cols: T S Q G L K Y M
j261: [137 194 128 137 146 156 158 144]
j707: [154 145 135 142 135 143 193 144]
j658: [154 140 135 142 135 159 141 145]
j276: [141 133 157 137 135 144 133 144]
j462: [173 123 188 193 135 144 134 146]
j821: [131 130 252 137 135 144 168 144]
j20: [182 129 144 145 135 186 128 154]
j814: [127 130 135 136 138 144 153 231]
j9: [139 133 119 146 135 149 162 140]
j633: [127 169 132 133 146 159 141 144]
j389: [145 220 141 135 143 154 127 144]
common j261 j814:   [144]
common j821 j9:   [135]
common j707 j9:   [135]
common j821 j633:   [144]
common j9 j707:   [135]
down: [156 143 159 144 144 144]  K
common j658 j462:   [135]

cols: R X Z A W D E U H F
j836: [116 134 134 209 117 150 177  96 165 161]
j984: [142 159 153 124 144 167 104 144 179  90]
j3: [142 159 143 124 144 167 104  60 179  90]
j204: [122 178 117  47 103 105 115  71 123 131]
j345: [ 94 100 124 169 153 114 156 142 109 163]
j79: [169  84 129 221 149 127 141 135 152 135]
j318: [ 79 150 115 107 181  76 161 150 135 178]
j347: [169  84 129 221 155 127 141 135 152 135]
down: [209 124 124  47 169]  A
common j318 j347:   [135]
down: [117 124]  Z
down: [122  94]  R

cols: V P C B
j7: [100 179 139 173]
j605: [150  69 121  63]
j255: [116   7 132 132]
j144: [142 142 125 178]
down: [139 121 132]  C
down: [116 142]  V

cols: Neda tisu Nepi tupov
j6: [149 126  94 147]
j324: [146 112  78 133]
j983: [149 127  82 137]
j806: [118 123 115 124]
j269: [118 123 126 148]
j294: [ 81 210 223  94]
j945: [147 123 126 124]
which: [149 127  82 137]  j983
which: [ 81 210 223  94]  j294
down: [124 148]  tupov
down: [149 118 118  81]  Neda
common j294 j6:   [94]

cols: kam bife Fiv Pogor gog nunil
j327: [ 41 100 205  43 114 120]
j576: [203 100 205  43 142 120]
j649: [ 67 109 184  69 138 122]
j301: [ 86 128 163  87 131  98]
j364: [120 141  88 172 120 134]
j439: [ 40 105 203  44 141 114]
j656: [166 142  93 165 121 119]
j841: [245 168  23 239 105 204]
down: [205 184 163  88 203  93  23]  Fiv
down: [ 43  69  87 172  44 165 239]  Pogor
common j439 j576:   [203]
down: [120 122  98 134 114 119]  nunil
down: [105 142 168]  bife
common j327 j364:   [120]

cols: vozel segel Nug sizu vep sibil
j373: [158  79 131 129 159 123]
j604: [138 177 158 105 123 208]
j27: [150 115  89 121 226 204]
j665: [ 74 152 122 173  84 144]
j235: [146  81 136 141 139 118]
j788: [133  98 169 158 100 166]
j843: [122 156 134 106  97  88]
j987: [ 96 143  87 136 123  77]
j454: [155  88 152 141 154 187]
j609: [185 214 111  77 189 127]
j982: [ 96 115 126 167  96 110]
down: [121 173 141 158 106]  sizu
down: [156 143]  segel
down: [133 122]  vozel
common j987 j609:   [77]
down: [ 98 156 143  88 214 115]  segel
down: [ 77 187 127]  sibil

cols: tir tarid bubud los fipi
j344: [231 164  37 151  82]
j377: [231 164  37  81  88]
j203: [231 156  37  82 163]
which: [231 164  37  81  88]  j377
which: [231 164  37 151  82]  j344

cols: Zala pivor tib mupi
j766: [160 106  44  92]
j816: [ 38 148 196 132]
j306: [160 129  35  91]
j426: [216  76  74 163]
j265: [176 170  50 124]
j39: [160 193 165 144]
j390: [ 95  84  60 226]
down: [163 124 144]  mupi
down: [148 129  76]  pivor
common j39 j766:   [160]
down: [196  35  74  50 165]  tib
down: [163 124 144 226]  mupi
down: [129  76 170]  pivor

cols: puz Rivo loz zagur
j967: [155 131 165 114]
j792: [121 113 119 122]
j759: [247 132 154 126]
j909: [222 157 164 150]
j733: [ 15  74 150 117]
j216: [121 120 119 122]
j511: [ 15  74 150 136]
down: [157  74]  Rivo
down: [ 15 121  15]  puz
down: [122 126]  zagur
common j733 j909:   [150]

cols: kosa Zuk Kuge Vez buvug
j135: [157 175 157 151 193]
j698: [179 165 174 182 237]
j823: [173 159 173 157 199]
common j823 j135:   [157]
common j135 j823:   [157]
which: [173 159 173 157 199]  j823
down: [157 179]  kosa

cols: vepoz zagi zafur rakul mupev vik ludu
j263: [ 56  67 221  39  26  91  66]
j917: [106  37 132  72 136   9  25]
j403: [106  37 132 185   9   9 178]
j571: [206 186  26 208 251 132 206]
down: [106 106]  vepoz
common j571 j263:   [26]
common j403 j571:   [132]

cols: rabiv duve Masi fiti Seb ruza zam sep
j692: [112 148 179 219 196 123 131 212]
j495: [112 148 179 219 196 123 211 119]
j590: [112 148 179 211 196 123 184 119]
j227: [142 111 229 231 211 109 215 116]
down: [112 112 142]  rabiv
common j590 j227:   [211]
which: [112 148 179 211 196 123 184 119]  j590
down: [219 211]  fiti
down: [179 229]  Masi

cols: Nari vede rom kepu Rizi gebem
j63: [108 104 112 139 126 126]
j254: [145 137 120 139 121 137]
j930: [183 141 151  92  52 148]
j825: [131 137 140 120 138 123]
j639: [141 138 107 138 104 133]
j648: [141 127 100 150 105 143]
j864: [140 126  99 149 103 140]
j874: [ 83 101  36 233 159 116]
j442: [144 103 111 138 110 138]
j60: [146 140 122 136 123 142]
j773: [131 102 141 120 139 125]
j757: [141 129 123 143 126 133]
down: [138 104 105 103 159 110 123 139]  Rizi
common j442 j864:   [103]
down: [120 138 150 149 233 138 136 120]  kepu
down: [140  83 144 146]  Nari
common j864 j442:   [103]

cols: Luba Nuveb bub sil Mub fegof kurag pif Vared Vibag
j520: [103 116 126 104 126  93  81 147  90 139]
j333: [ 93 112 128  96 129 110  73 155  81 149]
j719: [143 143 130 159 230  94 150 127 130 113]
j237: [239  92  93 197 142 208 229  86 193  27]
j606: [197 131 115 169 128 170 187 229 172  67]
j721: [245 171  92 197 144 209 229  87 194  27]
j307: [ 64 114 143  80 132 170  49 162  62 171]
down: [229  87 162]  pif
down: [ 92 131 171]  Nuveb
down: [ 73 150 229 187]  kurag
common j307 j721:   [171]
common j333 j606:   [128]
down: [27 67 27]  Vibag
which: [143 143 130 159 230  94 150 127 130 113]  j719

cols: kob faton Sos Nibek bugeb nom Paga fived kesi
j378: [112 220  84  97 106 181 128 127 126]
j413: [112 220  84  97 171 126 108 112 158]
j870: [113 167  82 139 103 154 130 110  96]
j190: [112 192  83 111 114  87  88  99  94]
common j378 j190:   [112]
common j190 j378:   [112]
down: [103 114]  bugeb
common j413 j190:   [112]
common j190 j413:   [112]

cols: Vuru Vamek sozug Tepi nepu
j729: [143  61 211  15 231]
j41: [ 81 140 189 181  97]
j166: [143  61  82  93 140]
j714: [ 20 125  23  78 174]
j26: [ 81  74 189 181 167]
j401: [ 83 144 207 188 126]
j360: [181  65 201 192  77]
j18: [ 24  48 185  58 177]
down: [ 97 140 174 167 126  77 177]  nepu
down: [174 167 126]  nepu
common j166 j41:   [140]

cols: Zetu Zusu nizag zilu mobef
j696: [143 188 115 108  75]
j459: [108 134 134 147 228]
j127: [143 111 107 116  36]
j21: [108  34 134 147 111]
j400: [108  34 135 147 111]
common j696 j459:   [108]
down: [116 147 147]  zilu
common j127 j696:   [143]
down: [ 36 111 111]  mobef
common j400 j696:   [108]
down: [108 147]  zilu

cols: bal gazu muk rugak kodez
j313: [243  91 117 131  86]
j142: [243 109 117 131  86]
j889: [152 191 146 195  68]
j529: [133 131  97 146  69]
j355: [138 193 136 175  75]
j387: [230 125 137 129 155]
j780: [248  99 154 162 118]
j105: [216 113 124 154  68]
down: [191 131 193]  gazu
down: [138 230]  bal
common j105 j780:   [154]

